Below is a small trained network, with its code and all its weights. Each question gives an input and a class and asks what happens when units are switched off, that is, made to give their printed mean instead of their output.

import numpy as np


def w(rows, s, z=0):
    codes = np.array(rows[::2]) - 128.0
    scale = np.full(codes.shape[1], s)
    scale[-1] = z or s
    return codes * scale


def f(y):
    return y / 2 * (1 + np.tanh(0.7978845608 * (y + 0.044715 * y**3)))


def log_softmax(a):
    a = a - a.max(-1, keepdims=True)
    return a - np.log(np.exp(a).sum(-1, keepdims=True))


def net(x, mask):
    res = np.array(x, float).reshape(1, 8) / 4 @ E
    y = f(res @ A[0][:, :-1].T + A[0][:, -1])
    res = res + np.where(mask, y, B[0][:, -1]) @ B[0][:, :-1]
    return log_softmax(res[-1] @ U[:, :-1].T + U[:, -1])


A, B = {}, {}
E = w([
[101,147,184,215],'x0',
[129,126,137,132],'x1',
[131,233,197,82],'x2',
[127,129,126,130],'x3',
[128,124,125,129],'x4',
[118,136,111,131],'x5',
[138,118,145,128],'x6',
[2,130,153,73],'x7',
],0.0072)
A[0] = w([
[82,84,78,181,167],'n1',
[176,113,95,153,183],'n2',
[122,84,93,144,101],'n3',
[132,106,178,126,116],'n4',
[118,137,129,98,89],'n5',
[103,134,117,138,255],'n6',
[145,128,96,86,49],'n7',
[165,122,117,149,55],'n8',
[163,89,109,50,87],'n9',
[90,153,148,220,143],'n10',
[126,151,148,116,52],'n11',
[176,153,102,167,88],'n12',
[85,145,152,244,81],'n13',
[161,159,108,167,157],'n14',
[128,57,118,139,107],'n15',
[187,148,108,141,76],'n16',
[164,214,147,89,105],'n17',
[127,117,126,110,70],'n18',
[48,129,115,131,108],'n19',
[66,107,145,98,160],'n20',
[171,143,122,140,120],'n21',
[119,137,119,146,172],'n22',
[137,162,93,148,142],'n23',
[190,167,97,162,96],'n24',
[107,68,89,170,66],'n25',
[109,69,107,143,135],'n26',
[128,120,149,152,61],'n27',
[96,90,112,135,107],'n28',
[110,161,136,186,121],'n29',
[130,215,137,123,112],'n30',
[142,141,79,78,169],'n31',
[81,112,154,160,113],'n32',
],0.011,0.0049)
B[0] = w([
[163,170,150,152,240],'n1',
[147,103,165,122,227],'n2',
[116,157,121,158,156],'n3',
[123,144,116,135,132],'n4',
[108,123,110,134,124],'n5',
[200,95,182,130,255],'n6',
[88,131,78,108,115],'n7',
[63,130,127,138,126],'n8',
[125,159,50,105,161],'n9',
[162,119,74,90,235],'n10',
[76,139,112,158,114],'n11',
[71,104,158,121,168],'n12',
[109,146,6,64,224],'n13',
[125,114,172,104,193],'n14',
[119,190,109,158,168],'n15',
[76,96,144,115,159],'n16',
[139,185,91,209,243],'n17',
[105,139,114,119,101],'n18',
[96,80,183,121,196],'n19',
[119,87,181,124,226],'n20',
[112,118,148,111,159],'n21',
[152,113,134,132,166],'n22',
[127,100,152,124,149],'n23',
[75,91,181,112,192],'n24',
[90,194,115,169,179],'n25',
[137,169,141,157,183],'n26',
[93,141,108,118,107],'n27',
[116,158,157,128,147],'n28',
[142,134,99,118,170],'n29',
[125,146,135,204,214],'n30',
[172,114,95,94,191],'n31',
[126,105,128,115,170],'n32',
],0.019,0.0038)
U = w([
[168,127,142,175,254],'0',
[112,194,128,255,48],'1',
[116,116,31,94,115],'2',
[38,80,184,158,64],'3',
],0.009,0.0047)

Each question gives the input, the list of numbers given to net, and the class t.
The units are the neurons (one row each of A and B). Each row of codes is followed by its name. A weight is (code - 128) times the scale printed after its matrix; where a second scale follows, it is the last column's (A, B and U).
mask holds one flag per neuron, in row order. A switched-off neuron (its flag False) gives its mean, the last column of its row in B, instead of its output. The means were averaged over made-up inputs and are rounded, as every weight is.
A unit's drop is (log p(t) with every unit on - log p(t) with that unit switched off) / (log p(t) with every unit on - log p(t) with every unit switched off).
The circuit of an input: a set's keep is (log p(t) with only the set's units on - log p(t) with every unit switched off) / (log p(t) with every unit on - log p(t) with every unit switched off). Starting from the 12 units with the biggest drops (on a tie, the unit counted first), units are removed one at a time, each time the one whose removal leaves the highest keep (on an exact tie, the one counted first), for as long as the keep stays at least 0.8.
circuit, biggest first: the units of the circuit, biggest drop first
most important unit: the unit with the biggest drop
k most important neurons: the k neurons with the biggest drops, biggest first
drop when u is switched off: that unit's drop, to one decimal
input [5,0,0,0,-2,2,-3,4], class 2: circuit, biggest first	n13, n10
input [-7,2,2,0,-2,5,-3,-6], class 2: circuit, biggest first	n9, n31
input [-6,-5,-6,3,-1,-3,5,-5], class 1: circuit, biggest first	n15, n25
input [-7,-6,6,-5,8,-6,2,0], class 2: circuit, biggest first	n9
input [4,8,2,-4,6,3,-4,-6], class 3: 2 most important neurons	n24, n12
input [-2,2,-7,-3,6,0,-3,-1], class 1: circuit, biggest first	n25, n15
input [-4,-6,6,1,2,-7,3,5], class 1: 3 most important neurons	n17, n30, n10
input [-5,-5,-7,0,4,2,2,3], class 1: circuit, biggest first	n25, n15, n26
input [7,2,-5,-3,-7,-1,8,-4], class 2: 2 most important neurons	n13, n10
input [3,-8,2,1,-2,5,-3,-6], class 3: 2 most important neurons	n24, n12
input [-1,1,8,4,1,7,0,-3], class 1: 2 most important neurons	n17, n30
input [-7,1,8,5,-5,5,-8,-5], class 1: 2 most important neurons	n17, n30
input [-7,-4,8,6,-1,8,-4,-7], class 1: drop when n17 is switched off	2.0
input [-8,-4,1,5,-5,-8,7,-5], class 2: most important unit	n9
input [2,8,8,3,-2,-7,0,-5], class 1: drop when n17 is switched off	0.6
input [8,6,-3,-7,2,-6,3,-3], class 2: drop when n13 is switched off	0.4
